(in the rows, 128 means zero)
Each row of numbers stands for one thing and depends on some of the facts below. Use the named rows to name the rest.

Some facts about the things:
[bastodro,brodral,lozi,mifli,truklik] stonu rodum
[bestul] stonu skeflar
[bitra,bridebe] stonu grago
[bofla,fafa] stonu dasal
[bripem,zagus] stonu zubrafo
[buna] stonu zagus
[dake,dasal,gefli,sudar] stonu trara
[datran,flinonek,grago,stomos,turas] stonu gubo
[drasa,gredrik] stonu masutas
[dretri] stonu vitrek
[drezagru,plodris] stonu stumen
[fadibro,gebor] stonu truklik
[fasus,ludronal] stonu pudrim
[flarobo] stonu stuna
[fliflek] stonu dake
[flufles] stonu gefli
[flufum,grudror,skeflar,stozos] stonu stedra
[fluplek,ketrek,vabe,voplek] stonu duste
[fuge] stonu turas
[graflal,klivek,koskagru,musilom] stonu brenaplol
[kaskol,vagol] stonu sudar
[keplom,kesteso,pudrim,zesok] stonu gravim
[kestil] stonu geplem
[kisas] stonu neskobar
[kleskar,neskobar,vitrek] stonu savir
[kleskek,latufes] stonu lagik
[klomar,rabi] stonu klivek
[lagik,skuze,stugus,stuna] stonu fluno
[leskize,reral] stonu lozi
[ripluk] stonu bastodro
[sestam] stonu graflal
[skegran] stonu zesok
[tikul] stonu vabe
[trifla,triflo] stonu voplek
[troner,virin] stonu bustik
[vegonin] stonu flinonek
[vufam,vutril] stonu grudror
muda 922 <- bastodro,bridebe,dretri,flarobo,gubo,keplom,kleskar,lagik,latufes,ludronal,skegran,stozos,stuna
muda 32 <- bestul,bitra,brodral,bustik,drezagru,duste,flufles,fuge,graflal,grago,kestil,ketrek,leskize,musilom,neskobar,pudrim,rabi,savir,skuze,stomos,stugus,tikul,trara,trifla,troner,turas,vitrek,voplek,zagus,zubrafo
muda 756 <- bofla,brenaplol,bripem,flinonek,fluno,gravim,gredrik,kesteso,kleskek,klomar,koskagru,plodris,skeflar,stedra,sudar,triflo,vabe,vagol,vegonin,virin
muda 222 <- buna,fasus,geplem,kaskol,kisas,klivek,reral,vufam
muda 695 <- dake,datran,fliflek,flufum,gefli,grudror,lozi,masutas,ripluk,vutril
muda 458 <- dasal,drasa,fadibro,fluplek,gebor,mifli,rodum,stumen
muda 260 <- fafa,sestam,truklik,zesok

Some things and their rows:
musilom: [122 119 140  72 119 141 142 121 161 118 125 116 136 146 174 109 108  75
 148 171 118  99 199  90  84 104 149 121 151  86 107 180 158 160 119  86
 127 176 109 111  78 108]
koskagru: [144 109  98 107 114 104 151 163 147 104 164  93 138 127 179 120  76 112
 136 122  97 100 151 105  76 109 124 113 150 109 104 152 167 157 141  64
 171 167 125  82  98  95]
bofla: [164  93 110 110  83 104 114 130 151  85 178 115 147 140 177 118  95 112
 111  91  90  90 127  97  82 139 111 131 141  92  91 119 162 157 147  78
 134 144 159  85 119 109]
fafa: [193 108 128 103  83 106 106 123 151 107 147 112 133 179 173 106 130  68
 108 127  96  63 158  71 117  93 149 137 137  85  82 111 147 188 118 104
 103 153 151  77 132 119]
ketrek: [114 117 143  78 118 154 137 116 155 107 136 124 128 162 176  91 140  87
 150 150 126  87 202 102  95 106 145 138 140  81  88 173 175 158 139  79
 127 170 118 115  95 133]
flufles: [144 105 150  78  92 142 105  87 167 102 140 134 144 160 169 106 130  76
 125 144 110  89 177  84  91 132 137 138 144  71  94 149 154 160 123 100
  91 154 141 112  98 123]
bitra: [115 105 133  99 123 144 160 135 166 113 100 122  93 179 176  84  99  83
 148 141 129 121 201  84  75 108 131 162 158  84 112 152 147 160 145  89
 116 159 114 112  82 134]
flinonek: [131  99  89 148 116 106 154 155 148 115 139  90 122 148 163  86  75 119
 137  89 109 122 151  97  82 118 103 155 147 117 112 129 168 159 166  68
 149 158 135  88 104 113]
klomar: [143 113  98  98 118  98 153 171 148 108 162  88 144 116 183 128  64 108
 145 131  97 103 156 105  68 106 134 102 152 110 114 157 165 156 134  66
 172 168 115  79  90  82]
rabi: [123 122 142  64 125 135 145 127 166 120 125 111 143 136 176 118  98  72
 159 181 118 103 204  90  78 101 157 110 153  89 117 185 157 158 112  89
 131 178 101 107  71  94]
leskize: [152 116 161  80 110 147 143  96 166 104 113 127 120 155 167  96 119  99
 128 161  98  65 186  68  91 118 122 120 158  58  83 189 145 154 121  78
 116 199 125 110 121 124]
kisas: [117  97 129  72 120 167 139  98 145  85 154 100 127 167 152  77 107 129
 159 141 112 120 175 121  95  96 145 134 149  73 101 184 137 152 132  83
 130 168 122 149  67 128]
bastodro: [152  99 132 102  83 122 126 111 150 129 152  80 106 160 160  74  89 131
 129 112  97  87 146  92 109 114 125 130 135  85  83 167 154 160 147  66
 125 191 155 100 121  97]
flufum: [153 120  86 118 122 121 185 125 137  53 145 107 153 140 169 100 128 140
 158 118  93 113 138 147  84 100 137 152 172  99  82 178 168 147 148  47
 172 187 127 109  99 164]
fadibro: [159 109 147  85  92 129 150 103 158 107 128 113 105 142 185 100 101 124
 123 142  89  72 151  93  83 133 123 122 157  68  76 189 161 140 139  52
 130 207 146  93 126 121]
tikul: [108 120 144  72 121 154 135 122 151 107 141 125 127 162 180  85 148  91
 155 146 134  81 205 109  95 102 149 136 135  84  84 171 184 157 144  79
 127 169 114 114  99 137]
triflo: [126 111 103 106 115 117 143 166 135  91 179 103 131 144 190  96 118 128
 144  96 114  80 158 125  87 107 127 128 131 107  81 143 194 155 169  55
 169 161 129  85 122 124]
duste: [108 118 138  97 119 152 129 101 156 127 128 115 143 155 157  80 136  83
 152 145 130  96 199  97 103 110 136 145 140  92  98 172 182 157 138  82
 115 174 119 117  94 126]
gubo: [129  97 115 110  88 120 134 131 149 136 150  77  95 173 165  71  79 121
 140 102 116 119 156 101 102 108 132 153 133 102  99 146 157 163 158  73
 127 165 149 100  95 101]

Rows to name:
No name comes twice in this set of rows, the named rows included.
[130 106 125  88  93 131 146 115 151 116 140 107 112 146 185 102 105 109
 133 138 108 103 157 114  87 127 135 139 148  94  88 174 177 148 144  56
 138 179 143 101  92 123]  drasa
[113  97 126  89 125 166 131  86 147  97 148  94 139 163 137  64 109 130
 163 133 114 124 173 119 102 101 137 140 147  80 105 182 142 153 135  86
 118 171 124 149  70 126]  geplem
[151  95  84 128  61 129 160 150 135 112 179 115 128 152 155 126  77 117
 107 116  84 114 140  84  89 115  99 142 163 113  89 148 159 155 115  44
 188 187 135  98  88 130]  kleskek
[146 109 137  86  90 129 149 108 156 110 134 110 107 143 186 102 101 119
 128 140  96  85 152 101  84 130 127 128 154  77  81 184 167 145 142  54
 131 196 146  97 113 121]  mifli
[110  96 128  70 108 177 140 107 137  79 171 113 122 178 156  72 125 136
 162 132 119 110 179 128  99  92 150 141 146  72  86 182 151 151 132  73
 140 173 117 150  73 150]  vufam
[177 109  97 115 109 107 151 100 149  40 150 113 171 133 169 111 123 129
 144 110  80 110 119 137  81 125 136 148 168  83  90 155 151 148 143  71
 133 165 150 101 107 150]  fliflek
[115 114 139  82 101 161 140 115 150 112 144 132 124 170 169  93 141  87
 140 150 124  90 200  95  98 106 138 146 145  86  83 171 176 156 129  74
 134 177 118 118  93 143]  bestul
[122 110 119 107  94 129 139 101 151 132 136 100 127 141 170  89 106 108
 138 132 111 111 158 111  98 129 128 147 144 104  95 172 185 147 149  58
 127 184 144 104  92 118]  stumen
[172 122  99 137 131 112 179  97 147  63 119  97 165 125 150  88 114 146
 154 120  76 103 130 125  90 111 122 141 176  89  87 191 155 143 146  51
 149 206 134 104 123 148]  lozi
[140  85 142  64  98 158 104  77 155  66 168 116 142 167 156  86 113 122
 144 127 104 107 157 115  92 122 148 133 144  56  98 158 127 151 126 102
  97 148 142 143  80 126]  kaskol

Now the same things, written a new way:
Named rows:
zesok: [138 115 120 120 111 134 119 129 129 144 134 183 134 127 127 144 107 145
 100 166 102 155 129 138 125 103 137 170 155 188 116 185  96 132 102  82
 115 142 116]
latufes: [117 116 118 144 116 159 144  91 115 137 143 148 117 125 123 103 122 113
 100 119 102 133 131 161 125 109 137 123 136 109 115 123 108 115 101  82
 116 162 122]
stumen: [ 92 116 123 175 118 117 156  91 119 139 135 150 121 124 158 140 127 146
 100 120 103 133 134 140 129 113 160 123 137 114 116 146 121  99 100  86
 110 142 115]
flufum: [117 124 117 120 174 115 119 112 119 116 146 173 109 138 111  87 107 113
 100 126 131 135 133 141 132 105 140 144 141 136 169 128  97 102 143  85
 178 142 112]
rodum: [ 91 118 123 175 119 117 205  95 119 130 134 149 113 124 141 140 127 149
 104 120 106 132 135 139 132 106 156 122 136 133 115 118 129 103 101  92
 104 146 116]
graflal: [ 98 116 133 126 153 117 138 114 105 135 141 176 125 141 109 130 105 110
 100 121 104 143 146 142 130 106 142 136 136 134 122 161  97 123 102  84
 175 143 121]
duste: [103 116 134 127 154 118 136 115 105 138 140 174 126 141 110 136 106 110
 100 122 104 144 146 140 127 106 139 135 136 133 123 159  97 125 102  83
 177 144 118]
triflo: [100 133 117 121 118 114 119  92 120 117 136 160 108 139 137  91 119 158
  99 120 132 133 135 141 122 106 138 124 144 115 137 120 114  99 150  82
 149 142 111]
skeflar: [ 91 131 117 122 118 115 122 107 114 118 136 172 109 143 141  92 115 157
  99 120 116 132 135 139 131 106 150 124 143 114 147 144 121  99 146  83
 125 144 111]
gefli: [123 116 117 123 181 117 120 107 135 116 136 196 109 131 112  90 106 111
 102 143 119 132 134 139 172 104 140 125 136 120 176 169 133 100 134  86
 212 140 112]
vagol: [109 136 116 121 119 115 120  89 141 116 133 177 108 125 126  91 109 140
  99 121 131 132 135 140 160 105 140 124 136 111 134 142 146  95 119  82
 203 142 109]
gravim: [ 93 129 118 122 118 116 119 106 116 118 136 168 109 145 143 105 119 155
  99 120 120 132 135 139 124 105 143 123 146 115 147 139 124  99 148  82
 129 143 110]
troner: [115 115 129 122 154 117 132  93 106 127 137 166 124 134 108 122 106 109
 102 121 111 146 154 143 127 106 138 146 136 131 116 139  96 125 102  84
 196 142 121]
kleskar: [110 117 118 140 116 156 145  91 115 130 143 148 116 125 120  91 120 113
  99 118 102 133 131 159 131 108 137 123 135 110 115 123 108 113 100  82
 117 165 127]
sudar: [ 97 128 116 125 117 115 120  91 136 118 133 186 108 129 134 102 108 140
  99 127 118 132 135 138 164 105 145 122 136 111 143 164 154  96 123  82
 182 141 109]
fuge: [123 116 128 120 152 117 137  90 106 133 151 167 128 146 111 143 106 111
 100 120 104 145 150 160 119 109 138 157 136 135 117 138  95 121 103  82
 202 144 116]
kestil: [117 115 128 122 153 117 132  91 106 125 137 164 125 134 110 118 106 110
 102 121 112 146 154 144 126 106 138 148 136 130 115 135  96 124 101  84
 199 143 122]
dake: [123 117 117 123 180 116 118 108 134 118 136 196 110 132 113  90 106 111
 102 142 119 132 133 138 172 104 139 125 136 120 177 169 134 100 135  86
 212 140 111]
geplem: [ 93 123 118 138 116 124 123  97 119 118 136 151 108 132 146  91 125 162
  99 120 104 132 132 140 137 106 139 122 138 111 125 143 128  99 116  82
 114 160 112]

Which thing is each row?
No name comes twice in this set of rows, the named rows included.
[111 120 119 120 178 115 120 137 116 118 145 179 109 144 112  90 107 113
 100 137 120 133 132 141 134 105 144 132 143 140 177 145 101 106 143  84
 163 142 112]  grudror
[103 113 118 195 117 120 122  87 136 132 135 153 125 123 167 117 127 136
 105 120 102 131 136 138 161 107 147 122 136 113 116 168 152  98  99  97
 116 141 116]  dasal
[127 117 118 119 110 121 137 167 129 130 134 177 125 124 110 103 106 152
 106 165 103 146 132 137 140 103 138 147 147 229 113 147 108 146 104  88
 108 149 116]  truklik
[119 113 125 143 158 123 123  92 110 132 136 189 126 130 110 130 105 108
 104 129 103 136 157 139 165 105 138 126 135 115 121 181 130 108 100  85
 229 142 116]  trara
[ 93 117 118 154 119 152 203 127 110 133 136 148 109 124 113 109 119 113
  99 119 103 132 132 141 141 105 137 120 135 112 114 117 124 149 102  87
 107 172 122]  bastodro
[124 123 118 120 176 116 119 110 121 117 144 169 109 139 111  89 107 113
 100 127 135 135 133 142 128 105 139 145 143 137 168 123  96 105 147  84
 183 141 113]  vutril
[ 91 134 117 127 128 117 144  91 122 115 134 150 108 125 145  93 129 162
  99 118 143 132 133 140 145 105 137 122 136 112 114 113 112 128 117  91
 109 162 112]  reral
[129 116 117 118 111 124 118 104 130 119 135 185 134 125 117  92 106 150
 100 148 103 154 131 139 136 103 138 182 148 183 114 174  95 121 102  86
 115 143 119]  sestam
[ 93 117 128 122 204 117 175  93 106 118 134 158 117 126 109 139 106 110
 105 120 144 148 148 141 137 104 137 136 136 136 114 125  95 176 102  95
 128 144 116]  leskize

The same things again, as new rows of numbers:
Some rows with their names:
vegonin: [121 162  67 117  96 170 132 119  96 142 104 133 175 140 138 107 147 130
 139  96 175 108 116 131 139 133 139 117 132 143  63  71 132 152 113 128
 170 163 104 120 122 104 193 120 168 128]
datran: [122 106  72 134  93 143 131 104  75 140 104 105 169 138 149 109 121 163
 175 106 163 128 120 101 125 132 119  96 121 139  46  63 137 173 109 148
 165 177 123 114 123 124 159 121 208 119]
bofla: [108 178  88 116 100 165 134 121  78 128  78 115 155 133 141 118 159 124
 142 102 159 110 114 114 145 133 145 127 114 165  63  67 145 147 110 135
 147 151 124 116 128 105 192 101 166 124]
lagik: [ 95 182  64 125  91 111 140 139 125 145 115 105 131 125 134  97 107 147
 137 126 158 134 182 132  96 131 134 117  90 161 102 126 157 168 134 129
 202 131 112 115 115 106 223 102 183 138]
musilom: [143 135  80 119  88 153 118  68  93 151 107 111 154 115 133 131 128 127
 168 125 144 141 119 128 107 141 115 129 146 148  75  83 143 173  93 141
 165 150 121 105 130 152 169 108 212  89]
geplem: [125 122  69 122 107 151 141 139  72 124  73 105 147 120 125 112 142 162
 143  86 157 135 133  96 138 125 143 105 115 155  96  84 121 138 122 121
 161 168 127 107 119 120 176  95 215 110]
neskobar: [147 142  89 123 107 154 114  74 112 149  97 116 146 115 138 132 125 130
 166 119 135 133 143 127 107 139 122 133 139 133  75  87 142 165  83 137
 177 157 117 111 126 158 177  91 217  91]
latufes: [ 89 174  56 131  76 108 152 130 116 146 114 101 141 125 130  97 104 153
 137 127 165 133 167 138  96 137 138 119  94 168  96 116 156 170 136 130
 195 124 115 112 115 100 219 112 176 142]
tikul: [158 138  78 141  98 145 116  62 106 167  90 124 133 101 129 121 132 145
 162 103 142 127 120 140 114 144 113 135 138 144  59  75 150 173  94 153
 181 141 119 110 133 157 178  93 209  95]
bestul: [134 148  83 132  91 161 119  60  93 152  82 115 152 114 135 134 123 146
 171 126 133 126 123 133  99 142 133 140 141 134  80  83 130 155  81 131
 175 155 115  91 120 161 167  99 200 100]
stumen: [ 96 153  53 163  70 125 107 139  82 153  69 107 147  92 117  85 123 148
 138 112 165 118 193  98  89 130 138 115  99 177 115 137 152 148 144 118
 203 160 134 106 125 134 182 120 205 101]
stozos: [ 87 195  64 131  75 113 130 127 103 162 103 110 126 116 132  96 119 159
 144 126 153 129 155 133  96 131 130 124  91 165 105 136 147 165 139 130
 203 131 111  90 119 111 215 116 160 141]
vitrek: [147 142  88 124 108 155 114  74 113 149  99 115 146 116 138 132 124 130
 167 119 137 133 143 128 107 139 122 133 139 134  75  87 142 165  83 137
 178 157 118 111 126 157 177  91 218  91]
masutas: [130 115  79 123 112 146 130 109  76 132  93 104 155 135 151 110 124 155
 176 109 149 130 134  93 123 125 121  93 111 140  62  66 147 163 107 151
 163 176 123 117 116 137 159  97 220 112]
drasa: [ 92 147  47 169  55 123 114 131  73 156  67 104 153  89 113  84 121 154
 138 113 172 117 176 103  90 135 137 117 102 184 111 131 150 152 148 120
 197 154 135 100 126 130 179 131 196 106]
kleskar: [ 93 187  63 129  76 107 132 131 109 161 113 109 125 115 131  94 120 153
 142 123 159 133 156 133 102 132 122 119  92 170  99 135 154 174 144 135
 202 128 114  99 124 104 219 118 166 139]
rabi: [144 134  78 113  85 153 115  70  87 148 113 109 155 117 132 131 130 122
 168 128 144 146 116 126 106 140 111 125 149 151  79  85 146 175  97 143
 160 148 122 104 131 152 166 112 214  86]
brodral: [146 134  86 126  91 151 136  61 106 154  94 109 156 101 141 130 121 128
 176 129 153 128 121 130 119 140 116 138 139 142  71  90 134 168  91 139
 173 156 120 102 135 150 174 104 204  99]
skuze: [140 128  78 130  93 154 133  65 106 143  97 107 162 119 135 133 113 136
 165 124 147 133 131 135 105 146 131 135 143 141  67  70 141 166  84 136
 167 150 121 112 123 149 173  97 214  97]

Name these rows:
No name comes twice in this set of rows, the named rows included.
[131 174  74 104 117 173 132 124  93 133  88 132 154 135 139 109 152 123
 139 100 158 111 130 120 136 124 142 114 120 147  82  74 145 139 112 132
 165 159 105 122 112 119 190  89 184 121]  bripem
[121 117  73 132  97 149 134  97  59 135  82 104 159 133 148 112 122 167
 179 113 149 125 115  99 118 129 128  98 114 142  64  61 138 156 106 147
 160 172 123 101 111 138 152 105 207 120]  flufum
[128 165  65 100  97 171 136 118  73 134  97 127 163 136 134 108 154 120
 141 106 166 119 106 123 135 128 135 109 127 161  82  69 147 147 124 137
 152 151 108 116 115 113 182 107 178 120]  koskagru
[103 147  43 176  60 118 110 129  76 165  63 112 139  83 108  77 126 161
 133 102 171 113 174 110  93 136 131 116  99 186 105 126 158 155 153 129
 203 147 135 103 129 133 181 125 197 105]  fluplek
[127 179  75 106 115 178 131 120  87 133  81 133 156 136 139 110 151 127
 141 103 153 108 127 121 131 123 148 116 119 144  88  75 139 133 109 128
 166 161 103 114 108 123 186  89 179 124]  stedra
[129 164  63  93  94 172 133 120  67 133 103 126 164 138 133 108 157 115
 141 109 166 124 102 120 134 126 131 104 130 165  86  71 149 150 127 138
 147 149 108 115 116 113 180 111 180 117]  klomar
[127 168  73 110 111 172 127 128 103 139 102 136 166 141 140 108 150 124
 138  96 166 110 133 125 138 127 140 114 127 139  71  77 136 147 110 127
 174 167 103 125 118 110 196 105 179 122]  flinonek
[139 133  83 134  89 152 116  68 111 157 108 116 162 119 137 131 122 138
 167 117 150 130 128 136 111 147 120 136 149 134  59  83 131 175  84 135
 180 160 118 108 134 145 178 115 204  97]  stomos
[ 91 181  75 148  68 131 131 139  93 152  62  99 152  76 108 126 145 145
 121  99 146 133 160 115 105 146 154 167 114 199 126 161 110 148 132  96
 198 125 154  91 163 106 200 105 184 113]  fafa
[124 147 101 135  91 147 116  71  99 145  88  99 147 112 140 140 132 131
 170 121 137 132 129 121 117 147 126 146 134 151  57  81 142 171  82 141
 161 151 134 106 141 145 178 103 200  94]  flufles
[153 137  79 137  96 147 118  63 105 161  92 121 140 105 131 124 130 142
 164 109 143 128 121 138 112 145 116 136 140 142  62  77 147 172  92 149
 178 144 119 109 132 156 177  97 208  95]  ketrek
[ 94 189  70 128  86 109 121 142 127 161 124 114 127 122 135  95 120 148
 140 118 159 133 177 130 103 131 122 118  94 156  96 143 149 176 137 130
 214 140 110 108 126 103 226 119 171 136]  gubo
[100 189  74 119  90 108 143 135 124 161 111 108 123 105 141  93 118 139
 150 130 163 130 170 124 113 125 116 120  85 164 106 152 150 171 143 132
 208 138 112 102 129 107 224 110 172 138]  bastodro

The same things again, as new rows of numbers:
Some rows with their names:
fliflek: [140  51  84  76 113 112 125 121 173 194 158 125 104]
buna: [111 145 144  76 141 117  97 128 161 116 116 124 106]
bustik: [127 145 149 123 113 145 186 139 115 112 128 100 139]
brodral: [144 115 169 127 136 133 113 174 104 140  80 103 154]
trara: [121 113 136 115  81 152 187 141 136 129 126  96 138]
fluplek: [129  71  71 150 164 125  79 112 122  79 131 144 109]
dake: [145  61 112  85 110 109 169 111 178 164 195 122 105]
vagol: [102  89 101 123  62 159 120 148 142 154  84 113 135]
mifli: [124  37 133 159 161  95  63 142 110 104 124 152 126]
vabe: [148 147 125 145 120 164 147 125 129  72 123 103 134]
neskobar: [129 147 151 123 114 145 191 136 113 107 136 102 137]
skegran: [171 167  95 176 114 107  56  90 128 153 157 185 123]
fadibro: [132  24 154 165 166  88  48 154 109 105 119 150 132]
bestul: [ 90 166 140 103 115 124 149 153  61 161 107 128 124]
duste: [149 148 132 124 123 160 175 135 124  95 125  92 137]
stugus: [129 153 118 112 131 151 137 146  98 132  92 106 132]
flinonek: [ 87 151 139 166 138 139 198 118 150 112 114 125 163]
zubrafo: [129 145 152 124 114 146 192 137 116 109 135 101 139]
troner: [126 145 124 115 128 147 142 148 105 138  93 106 138]

Which thing is each row?
No name comes twice in this set of rows, the named rows included.
[113 158 129  69 147 120  79 129 146 117 109 126  97]  fasus
[192 121 177 199 108  86  72 110 149 137 179 174 149]  bastodro
[142 170 114 171 102  88  66  95 110 176 163 198 122]  stozos
[107  96 127 132  59 155 164 136 147 123 122 110 136]  sudar
[124  42 152 165 147  95 110 128 120  77 164 147 125]  rodum
[177  66 183 107 166  81 130 137 149 145 186 124 124]  lozi
[ 83 155 114 144 167 140 190 130 147 157  71 117 172]  bitra
[127 167  92 207 152  95 108  73 182 180 134 194 165]  bridebe
[ 77 152 114 162 158 139 161 124 147 139  73 131 168]  vegonin
[124 109  98 107 196  95 154 104 167 180 150 139 128]  datran
[111 147 140  76 143 118  92 128 159 116 113 124 105]  kisas
[ 86 155 116 142 164 140 185 132 143 155  74 116 169]  fuge

